Below is a small trained network, with its code and all its weights. Each question gives an input and a class and asks what happens when units are switched off, that is, made to give their printed mean instead of their output.

import numpy as np


def w(rows, s, z=0):
    codes = np.array(rows[::2]) - 128.0
    scale = np.full(codes.shape[1], s)
    scale[-1] = z or s
    return codes * scale


def f(y):
    return y / 2 * (1 + np.tanh(0.7978845608 * (y + 0.044715 * y**3)))


def log_softmax(a):
    a = a - a.max(-1, keepdims=True)
    return a - np.log(np.exp(a).sum(-1, keepdims=True))


def net(x, mask):
    res = np.array(x, float).reshape(1, 3) / 4 @ E
    y = f(res @ A[0][:, :-1].T + A[0][:, -1])
    res = res + np.where(mask, y, B[0][:, -1]) @ B[0][:, :-1]
    return log_softmax(res[-1] @ U[:, :-1].T + U[:, -1])


A, B = {}, {}
E = w([
[127,177,129,112,116,145,4,162,158,153],'x0',
[124,67,133,126,143,124,96,74,200,117],'x1',
[165,205,124,120,130,158,167,92,215,138],'x2',
],0.012)
A[0] = w([
[148,154,127,146,151,127,134,100,127,125,115],'N1',
[134,164,121,138,132,126,58,141,125,119,65],'N2',
[128,85,127,129,131,128,110,139,88,131,94],'N3',
[133,69,135,122,135,127,127,105,166,127,97],'N4',
[131,120,126,135,136,127,147,122,123,122,254],'N5',
[127,43,122,135,128,122,154,95,181,122,123],'N6',
[124,90,127,134,130,123,126,126,86,118,93],'N7',
[131,74,123,136,133,123,253,106,104,117,89],'N8',
[126,103,126,131,132,121,117,119,155,119,72],'N9',
[131,192,128,133,128,124,199,154,47,125,108],'N10',
[127,155,123,129,125,123,147,138,106,124,87],'N11',
[133,182,128,129,123,135,216,104,194,126,100],'N12',
[126,51,128,132,124,125,136,128,69,127,135],'N13',
],0.027,0.017)
B[0] = w([
[111,113,139,130,193,117,137,151,117,125,148],'N1',
[106,113,179,104,143,140,56,117,165,154,180],'N2',
[141,167,123,140,221,104,156,162,171,120,168],'N3',
[125,155,111,149,164,167,125,106,67,128,171],'N4',
[104,76,128,49,7,125,252,121,77,132,211],'N5',
[152,143,95,178,150,190,118,61,93,120,209],'N6',
[129,121,124,154,189,73,120,176,141,104,165],'N7',
[108,134,198,90,92,135,7,134,188,184,255],'N8',
[143,171,127,192,195,159,87,143,120,133,139],'N9',
[149,143,89,179,157,199,135,53,74,118,212],'N10',
[127,143,105,181,202,150,81,117,116,115,142],'N11',
[134,129,106,143,197,50,161,205,162,85,233],'N12',
[133,128,104,133,161,77,171,179,153,89,210],'N13',
],0.028,0.025)
U = w([
[102,130,107,143,200,21,173,217,165,62,74],'0',
[60,120,227,98,116,148,3,98,185,208,128],'1',
[127,169,66,217,170,230,112,22,41,107,114],'2',
[90,36,115,51,13,81,254,113,80,129,252],'3',
[203,132,100,211,14,48,98,106,149,158,96],'4',
],0.0082,0.012)

Each question gives the input, the list of numbers given to net, and the class t.
The units are the neurons (one row each of A and B). Each row of codes is followed by its name. A weight is (code - 128) times the scale printed after its matrix; where a second scale follows, it is the last column's (A, B and U).
mask holds one flag per neuron, in row order. A switched-off neuron (its flag False) gives its mean, the last column of its row in B, instead of its output. The means were averaged over made-up inputs and are rounded, as every weight is.
A unit's drop is (log p(t) with every unit on - log p(t) with that unit switched off) / (log p(t) with every unit on - log p(t) with every unit switched off).
The circuit of an input: a set's keep is (log p(t) with only the set's units on - log p(t) with every unit switched off) / (log p(t) with every unit on - log p(t) with every unit switched off). Starting from the 12 units with the biggest drops (on a tie, the unit counted first), units are removed one at a time, each time the one whose removal leaves the highest keep (on an exact tie, the one counted first), for as long as the keep stays at least 0.8.
units of the circuit, in order: the units of the circuit, biggest drop first
most important unit: the unit with the biggest drop
k most important neurons: the k neurons with the biggest drops, biggest first
drop when u is switched off: that unit's drop, to one decimal
input [3,4,2], class 2: 3 most important neurons => (N8; N12; N5)
input [3,-2,-3], class 3: units of the circuit, in order => (N8; N12; N10)
input [5,-8,1], class 2: 2 most important neurons => (N8; N10)
input [5,2,-1], class 1: 2 most important neurons => (N5; N12)
input [-7,8,7], class 2: most important unit => N6
input [-5,-1,-3], class 1: 2 most important neurons => (N8; N12)
input [4,-2,-3], class 1: 2 most important neurons => (N12; N5)
input [0,3,0], class 3: 2 most important neurons => (N10; N8)
input [0,-1,3], class 3: 3 most important neurons => (N13; N3; N7)
input [6,6,2], class 1: 2 most important neurons => (N10; N2)
input [5,4,2], class 1: 2 most important neurons => (N10; N12)
input [-3,1,-1], class 3: 2 most important neurons => (N5; N2)
input [-1,-4,-2], class 2: 2 most important neurons => (N10; N12)
input [1,2,-1], class 3: most important unit => N8
input [3,-1,-3], class 3: 2 most important neurons => (N8; N12)
input [7,-6,3], class 1: 2 most important neurons => (N2; N6)
input [-3,-7,-2], class 2: drop when N10 is switched off => 3.1
input [1,1,2], class 3: drop when N8 is switched off => 0.3
input [-8,-6,-5], class 1: drop when N8 is switched off => 6.2
input [-8,1,-4], class 1: most important unit => N8
